Below are the code and all the weights of a small trained network. Each question names an input and a target symbol and asks about switching units off, where a switched-off unit gives its printed mean instead of its output.

import numpy as np


def w(rows, s, z=0):
    codes = np.array(rows[::2]) - 128.0
    scale = np.full(codes.shape[1], s)
    scale[-1] = z or s
    return codes * scale


def f(y):
    return y / 2 * (1 + np.tanh(0.7978845608 * (y + 0.044715 * y**3)))


def softmax(a):
    e = np.exp(a - a.max(-1, keepdims=True))
    return e / e.sum(-1, keepdims=True)


def log_softmax(a):
    a = a - a.max(-1, keepdims=True)
    return a - np.log(np.exp(a).sum(-1, keepdims=True))


def net(x, mask):
    ids = ['γημπσφ'.index(c) for c in x.split()]
    T = len(ids)
    res = E[ids] + P[:T]
    u = 0
    for l in range(2):
        r = res
        for j in range(3):
            rows = slice(2 * j, 2 * j + 2)
            q, k, v = (r @ M[l][rows].T for M in (Q, K, V))
            z = softmax(np.where(np.tri(T) > 0, q @ k.T / 2**0.5, -1e9)) @ v
            o = O[l][rows]
            res = res + np.where(mask[u + j], z, o[:, -1]) @ o[:, :-1]
        u += 3
        y = f(res @ A[l][:, :-1].T + A[l][:, -1])
        res = res + np.where(mask[u : u + 8], y, B[l][:, -1]) @ B[l][:, :-1]
        u += 8
    return log_softmax(res[-1] @ U[:, :-1].T + U[:, -1])


Q, K, V, O, A, B = {}, {}, {}, {}, {}, {}
E = w([
[74,87,127,143,152,81],'γ',
[137,149,172,159,111,137],'η',
[165,185,122,52,86,81],'μ',
[150,136,4,144,141,125],'π',
[87,90,155,120,121,151],'σ',
[121,96,149,181,164,134],'φ',
],0.02)
P = w([
[170,159,70,110,162,211],'0',
[168,81,60,123,90,164],'1',
[106,191,93,122,177,184],'2',
[159,23,103,122,77,68],'3',
[35,220,132,89,194,112],'4',
[110,74,122,85,119,3],'5',
],0.012)
Q[0] = w([
[103,145,104,152,150,123],'0.h1',
[171,39,143,125,74,40],'0.h1',
[130,97,75,162,160,151],'0.h2',
[107,124,127,142,129,144],'0.h2',
[97,66,249,168,107,101],'0.h3',
[170,113,68,109,78,122],'0.h3',
],0.014)
K[0] = w([
[154,128,142,131,110,68],'0.h1',
[49,227,131,107,189,147],'0.h1',
[99,132,133,165,152,91],'0.h2',
[82,140,129,148,114,105],'0.h2',
[59,134,253,129,132,108],'0.h3',
[159,159,78,87,170,145],'0.h3',
],0.015)
V[0] = w([
[169,163,112,129,133,140],'0.h1',
[130,133,70,181,105,135],'0.h1',
[142,157,122,79,134,116],'0.h2',
[111,130,127,117,110,145],'0.h2',
[159,100,169,74,94,254],'0.h3',
[130,103,125,145,103,133],'0.h3',
],0.0098)
O[0] = w([
[109,84,152,82,121,206,171],'0.h1',
[180,81,184,22,186,170,251],'0.h1',
[84,115,141,158,166,137,132],'0.h2',
[127,139,117,157,111,121,125],'0.h2',
[100,198,88,253,86,8,37],'0.h3',
[104,169,128,106,153,140,125],'0.h3',
],0.0064,0.0034)
A[0] = w([
[83,126,147,122,103,124,25],'0.n1',
[131,134,197,121,120,88,52],'0.n2',
[53,117,166,162,141,75,4],'0.n3',
[109,136,175,127,144,105,61],'0.n4',
[85,141,186,148,184,139,43],'0.n5',
[177,166,98,163,171,90,141],'0.n6',
[112,151,255,170,22,218,214],'0.n7',
[126,134,164,127,142,53,121],'0.n8',
],0.0097,0.0044)
B[0] = w([
[161,137,142,174,137,88,76],'0.n1',
[125,129,133,118,185,100,111],'0.n2',
[133,143,145,166,56,137,161],'0.n3',
[133,121,161,138,142,140,106],'0.n4',
[101,177,134,121,128,178,169],'0.n5',
[96,132,157,120,76,155,214],'0.n6',
[149,110,103,119,246,56,249],'0.n7',
[128,143,151,104,183,135,192],'0.n8',
],0.011,0.0018)
Q[1] = w([
[160,60,24,86,115,59],'1.h1',
[159,41,186,139,77,51],'1.h1',
[204,186,169,59,84,108],'1.h2',
[134,152,24,84,140,98],'1.h2',
[189,25,94,173,67,8],'1.h3',
[142,206,92,103,106,153],'1.h3',
],0.012)
K[1] = w([
[87,200,34,138,169,197],'1.h1',
[6,236,175,87,196,143],'1.h1',
[199,209,94,110,44,104],'1.h2',
[177,100,193,43,150,159],'1.h2',
[51,228,110,131,186,204],'1.h3',
[221,112,78,187,95,149],'1.h3',
],0.011)
V[1] = w([
[131,115,82,155,91,214],'1.h1',
[204,183,106,133,138,124],'1.h1',
[145,104,151,217,129,188],'1.h2',
[248,186,174,137,150,89],'1.h2',
[149,154,162,69,97,91],'1.h3',
[147,115,179,189,184,170],'1.h3',
],0.011)
O[1] = w([
[168,167,236,101,111,94,255],'1.h1',
[7,94,192,176,98,213,177],'1.h1',
[74,158,101,36,227,28,18],'1.h2',
[28,185,121,94,118,255,13],'1.h2',
[151,87,182,193,93,172,62],'1.h3',
[20,158,123,72,92,72,93],'1.h3',
],0.0082,0.0042)
A[1] = w([
[216,124,169,145,134,118,137],'1.n1',
[168,241,52,243,63,11,117],'1.n2',
[121,117,163,76,97,188,97],'1.n3',
[177,140,113,177,43,203,8],'1.n4',
[3,122,50,211,206,78,105],'1.n5',
[120,69,117,182,235,75,130],'1.n6',
[54,62,231,137,237,116,118],'1.n7',
[203,82,135,175,118,201,126],'1.n8',
],0.0083,0.012)
B[1] = w([
[92,109,123,144,128,184,231],'1.n1',
[108,90,202,214,170,106,181],'1.n2',
[153,170,50,206,149,100,170],'1.n3',
[216,128,165,58,65,120,170],'1.n4',
[255,161,101,119,44,104,210],'1.n5',
[91,206,59,120,111,200,254],'1.n6',
[120,134,194,121,60,126,243],'1.n7',
[50,160,75,101,137,45,253],'1.n8',
],0.01,0.0077)
U = w([
[225,51,73,125,188,201,253],'γ',
[211,146,130,181,2,187,37],'η',
[23,159,121,197,79,154,78],'μ',
[156,76,242,152,91,173,167],'π',
[189,127,176,254,121,88,151],'σ',
[76,201,153,88,112,14,47],'φ',
],0.0057,0.0054)

Each question gives the input, a string of symbols that net reads in full, and the target symbol t.
The units are the heads (2 rows each of Q, K, V and O) and the neurons (one row each of A and B). Each row of codes is followed by its name. A weight is (code - 128) times the scale printed after its matrix; where a second scale follows, it is the last column's (O, A, B and U).
mask holds one flag per unit, layer by layer, with each layer's heads first. A switched-off unit (its flag False) gives its mean, the last column of its rows in O or B, instead of its output. The means were averaged over made-up inputs and are rounded, as every weight is.
A unit's drop is (log p(t) with every unit on - log p(t) with that unit switched off) / (log p(t) with every unit on - log p(t) with every unit switched off).
The circuit of an input: a set's keep is (log p(t) with only the set's units on - log p(t) with every unit switched off) / (log p(t) with every unit on - log p(t) with every unit switched off). Starting from the 12 units with the biggest drops (on a tie, the unit counted first), units are removed one at a time, each time the one whose removal leaves the highest keep (on an exact tie, the one counted first), for as long as the keep stays at least 0.8.
units of the circuit, in order: the units of the circuit, biggest drop first
top k neurons: the k neurons with the biggest drops, biggest first
top k neurons in layer l: the k neurons of layer l with the biggest drops, biggest first
heads that matter: for each layer, one digit per head in row order, 1 if its drop is at least 0.15 and else 0, layers parted by /
input π π μ η σ π, target η: units of the circuit, in order -> (1.h2, 0.h1)
input μ π μ, target γ: units of the circuit, in order -> (0.h1, 1.n7)
input γ μ π γ π, target σ: units of the circuit, in order -> (0.h1, 1.n2)
input μ η μ γ σ, target γ: units of the circuit, in order -> (1.h1, 1.n8)
input φ π σ, target π: units of the circuit, in order -> (1.h1, 0.h1)
input σ π σ π φ π, target φ: units of the circuit, in order -> (1.h3)
input π σ π γ, target π: units of the circuit, in order -> (1.h1, 0.h1)
input γ π π η π, target μ: units of the circuit, in order -> (1.h2, 0.h1, 0.n7)
input μ π φ η π, target φ: units of the circuit, in order -> (0.h1, 1.h2)
input π π φ π π, target γ: heads that matter -> 100 / 001
input φ π γ μ φ, target μ: units of the circuit, in order -> (1.h3, 1.n8, 1.n6, 1.h1)
input η σ γ γ, target γ: units of the circuit, in order -> (1.h1, 0.h3)
input φ σ η, target σ: top 3 neurons in layer 1 -> (1.n2, 1.n8, 1.n5)
input π μ μ, target η: top 2 neurons -> (1.n4, 1.n3)
input φ σ φ η η η, target η: top 3 neurons -> (1.n5, 0.n7, 1.n8)
input σ σ η π φ, target π: units of the circuit, in order -> (1.n7, 1.n8, 0.h1)
input σ μ η μ η, target μ: top 4 neurons -> (1.n8, 1.n6, 1.n4, 0.n7)
input μ π σ γ, target σ: heads that matter -> 101 / 000
input μ γ π φ φ, target φ: top neuron -> (1.n1)
input φ π μ φ, target μ: heads that matter -> 000 / 001
input π σ γ μ η μ, target μ: top neuron -> (1.n5)
input μ σ η γ μ σ, target μ: top 3 neurons in layer 1 -> (1.n8, 1.n6, 1.n4)
input π γ σ φ, target σ: top 2 neurons in layer 1 -> (1.n2, 1.n8)
input φ π σ π, target π: top 3 neurons in layer 1 -> (1.n8, 1.n6, 1.n3)
